Below are the code and all the weights of a small trained network. Each question names an input and a target symbol and asks about switching units off, where a switched-off unit gives its printed mean instead of its output.

import numpy as np


def w(rows, s, z=0):
    codes = np.array(rows[::2]) - 128.0
    scale = np.full(codes.shape[1], s)
    scale[-1] = z or s
    return codes * scale


def norm(h):
    return h / np.sqrt((h * h).mean(-1, keepdims=True) + 1e-5)


def f(y):
    return np.maximum(y, 0)


def softmax(a):
    e = np.exp(a - a.max(-1, keepdims=True))
    return e / e.sum(-1, keepdims=True)


def log_softmax(a):
    a = a - a.max(-1, keepdims=True)
    return a - np.log(np.exp(a).sum(-1, keepdims=True))


def net(x, mask):
    ids = ['ΔΞαβεζηλμτψω'.index(c) for c in x.split()]
    T = len(ids)
    res = E[ids] + P[:T]
    u = 0
    for l in range(2):
        q, k, v = (norm(res) @ M[l].T for M in (Q, K, V))
        z = softmax(np.where(np.tri(T) > 0, q @ k.T / 4**0.5, -1e9)) @ v
        res = res + np.where(mask[u], z, O[l][:, -1]) @ O[l][:, :-1]
        u += 1
        y = f(norm(res) @ A[l][:, :-1].T + A[l][:, -1])
        res = res + np.where(mask[u : u + 16], y, B[l][:, -1]) @ B[l][:, :-1]
        u += 16
    return log_softmax(norm(res)[-1] @ U[:, :-1].T + U[:, -1])


Q, K, V, O, A, B = {}, {}, {}, {}, {}, {}
E = w([
[129,175,130],'Δ',
[132,179,124],'Ξ',
[139,207,138],'α',
[133,169,139],'β',
[110,132,77],'ε',
[61,4,108],'ζ',
[179,116,174],'η',
[126,127,72],'λ',
[108,131,194],'μ',
[178,118,99],'τ',
[146,211,143],'ψ',
[149,123,75],'ω',
],0.022)
P = w([
[138,255,90],'0',
[130,218,89],'1',
[122,184,90],'2',
[115,158,91],'3',
[113,131,93],'4',
[108,110,88],'5',
[102,85,89],'6',
[100,62,92],'7',
[100,41,94],'8',
[99,22,92],'9',
[98,52,94],'10',
],0.0046)
Q[0] = w([
[85,104,127],'L0H1',
[128,174,109],'L0H1',
[108,255,142],'L0H1',
[134,184,127],'L0H1',
],0.049)
K[0] = w([
[103,207,133],'L0H1',
[87,75,107],'L0H1',
[105,3,138],'L0H1',
[116,56,123],'L0H1',
],0.029)
V[0] = w([
[160,104,126],'L0H1',
[2,132,169],'L0H1',
[137,118,239],'L0H1',
[19,152,128],'L0H1',
],0.0067)
O[0] = w([
[131,74,120,98],'L0H1',
[69,44,179,73],'L0H1',
[163,46,255,6],'L0H1',
[79,137,136,147],'L0H1',
],0.0068,0.0025)
A[0] = w([
[91,130,87,110],'L0N1',
[253,108,120,157],'L0N2',
[65,160,204,4],'L0N3',
[97,143,160,96],'L0N4',
[147,130,106,118],'L0N5',
[99,138,185,1],'L0N6',
[129,155,129,95],'L0N7',
[204,145,148,170],'L0N8',
[67,102,153,76],'L0N9',
[145,120,63,164],'L0N10',
[117,132,155,81],'L0N11',
[206,115,97,143],'L0N12',
[149,164,111,139],'L0N13',
[150,93,133,84],'L0N14',
[104,162,105,63],'L0N15',
[141,141,120,95],'L0N16',
],0.02,0.003)
B[0] = w([
[97,197,162,212],'L0N1',
[254,154,45,221],'L0N2',
[91,121,248,206],'L0N3',
[126,153,168,168],'L0N4',
[113,115,139,175],'L0N5',
[62,86,160,166],'L0N6',
[140,104,150,187],'L0N7',
[141,117,192,209],'L0N8',
[128,81,65,164],'L0N9',
[138,43,121,250],'L0N10',
[111,106,142,147],'L0N11',
[193,120,106,206],'L0N12',
[161,71,123,255],'L0N13',
[129,105,158,139],'L0N14',
[127,135,197,235],'L0N15',
[137,108,127,166],'L0N16',
],0.034,0.0069)
Q[1] = w([
[119,250,139],'L1H1',
[87,150,152],'L1H1',
[168,21,97],'L1H1',
[63,17,160],'L1H1',
],0.025)
K[1] = w([
[184,172,233],'L1H1',
[98,125,164],'L1H1',
[85,81,5],'L1H1',
[14,75,71],'L1H1',
],0.022)
V[1] = w([
[143,142,49],'L1H1',
[139,137,125],'L1H1',
[135,137,9],'L1H1',
[244,211,154],'L1H1',
],0.015)
O[1] = w([
[128,50,141,39],'L1H1',
[113,118,127,119],'L1H1',
[149,14,154,1],'L1H1',
[3,112,91,107],'L1H1',
],0.018,0.0082)
A[1] = w([
[109,125,116,89],'L1N1',
[98,166,109,90],'L1N2',
[139,105,102,129],'L1N3',
[116,148,96,63],'L1N4',
[95,114,3,83],'L1N5',
[128,175,77,2],'L1N6',
[154,112,104,97],'L1N7',
[154,160,67,78],'L1N8',
[83,123,173,133],'L1N9',
[96,102,157,13],'L1N10',
[115,87,141,43],'L1N11',
[105,99,88,154],'L1N12',
[96,103,155,26],'L1N13',
[138,105,175,4],'L1N14',
[116,119,138,87],'L1N15',
[156,121,140,94],'L1N16',
],0.031,0.0034)
B[1] = w([
[130,118,111,128],'L1N1',
[123,74,90,188],'L1N2',
[114,181,103,204],'L1N3',
[113,94,130,132],'L1N4',
[35,37,254,155],'L1N5',
[130,71,180,159],'L1N6',
[80,168,98,217],'L1N7',
[132,184,101,184],'L1N8',
[115,169,56,255],'L1N9',
[77,126,157,170],'L1N10',
[126,131,71,171],'L1N11',
[184,117,186,159],'L1N12',
[84,113,158,168],'L1N13',
[159,86,177,213],'L1N14',
[115,119,135,143],'L1N15',
[135,103,165,214],'L1N16',
],0.058,0.0066)
U = w([
[114,155,93,159],'Δ',
[96,204,85,164],'Ξ',
[212,246,206,29],'α',
[13,165,206,162],'β',
[135,114,141,148],'ε',
[212,37,56,170],'ζ',
[119,193,56,180],'η',
[59,68,30,255],'λ',
[51,13,172,133],'μ',
[234,208,13,3],'τ',
[162,96,216,50],'ψ',
[127,140,93,170],'ω',
],0.013,0.0031)

Each question gives the input, a string of symbols that net reads in full, and the target symbol t.
The units are the heads (4 rows each of Q, K, V and O) and the neurons (one row each of A and B). Each row of codes is followed by its name. A weight is (code - 128) times the scale printed after its matrix; where a second scale follows, it is the last column's (O, A, B and U).
mask holds one flag per unit, layer by layer, with each layer's heads first. A switched-off unit (its flag False) gives its mean, the last column of its rows in O or B, instead of its output. The means were averaged over made-up inputs and are rounded, as every weight is.
A unit's drop is (log p(t) with every unit on - log p(t) with that unit switched off) / (log p(t) with every unit on - log p(t) with every unit switched off).
The circuit of an input: a set's keep is (log p(t) with only the set's units on - log p(t) with every unit switched off) / (log p(t) with every unit on - log p(t) with every unit switched off). Starting from the 12 units with the biggest drops (on a tie, the unit counted first), units are removed one at a time, each time the one whose removal leaves the highest keep (on an exact tie, the one counted first), for as long as the keep stays at least 0.8.
circuit, biggest first: the units of the circuit, biggest drop first
unit that matters most: the unit with the biggest drop
top k neurons: the k neurons with the biggest drops, biggest first
k most important neurons of layer l: the k neurons of layer l with the biggest drops, biggest first
input ζ ω Ξ τ, target τ: 3 most important neurons of layer 0 -> [L0N2, L0N9, L0N12]
input μ β Ξ ω Δ μ Ξ λ Ξ, target ψ: top 3 neurons -> [L0N10, L0N2, L0N3]
input β α μ β, target β: circuit, biggest first -> [L0H1, L0N3, L1N9]
input Ξ Ξ Ξ, target λ: 3 most important neurons of layer 0 -> [L0N3, L0N10, L0N6]
input β Δ η, target τ: circuit, biggest first -> [L0N2]
input β ω λ, target ψ: top 2 neurons -> [L1N9, L0N8]
input τ ζ τ λ μ ψ, target ψ: top 3 neurons -> [L0N1, L0N13, L0N7]
input ψ ω Ξ λ β β ω ω β, target μ: top 3 neurons -> [L0N2, L0N15, L0N1]
input Ξ ε η ψ, target τ: top 2 neurons -> [L0N8, L0N2]
input η Δ β Ξ Ξ Δ, target τ: 2 most important neurons of layer 0 -> [L0N8, L0N2]
input μ ε Ξ ε ε η Ξ Ξ ε α τ, target ζ: top 2 neurons -> [L0N12, L1N5]
input α Ξ ε Ξ Ξ ω, target μ: top 2 neurons -> [L1N5, L0N3]
input μ ω η Ξ Ξ η β β Ξ α β, target τ: circuit, biggest first -> [L0H1, L0N2]
input β β μ μ α μ τ ω Δ, target μ: top 2 neurons -> [L0N3, L0N2]
input ε β Ξ Ξ ψ λ Ξ β Ξ ω α, target μ: unit that matters most -> L0N15
input μ β Ξ Ξ μ β, target β: 3 most important neurons of layer 0 -> [L0N3, L0N6, L0N2]
input ε Δ ω ε λ ε β η τ μ ψ, target β: top 3 neurons -> [L0N3, L0N6, L0N2]
input β Ξ ε Ξ η λ Ξ β Ξ, target ψ: top 3 neurons -> [L0N10, L0N3, L0N15]
input Ξ Ξ ε ω ε, target α: 2 most important neurons of layer 0 -> [L0N10, L0N12]
input ε Ξ μ β ε λ α, target ψ: circuit, biggest first -> [L1N3]
input η β Ξ β τ β Ξ μ ε, target α: top 4 neurons -> [L0N10, L0N2, L0N1, L1N9]
input Ξ η Ξ λ ω ε ω Ξ, target μ: 3 most important neurons of layer 0 -> [L0N2, L0N15, L0N1]
input Δ η β α, target τ: top 3 neurons -> [L0N8, L0N2, L0N3]
input τ τ β ω Ξ ζ, target ζ: top 4 neurons -> [L0N9, L0N2, L0N3, L0N15]
input Ξ β Ξ β β β Ξ β Ξ Ξ, target λ: 3 most important neurons of layer 0 -> [L0N1, L0N15, L0N3]
input η Ξ β Ξ Ξ β λ β, target ψ: 3 most important neurons of layer 0 -> [L0N10, L0N3, L0N2]
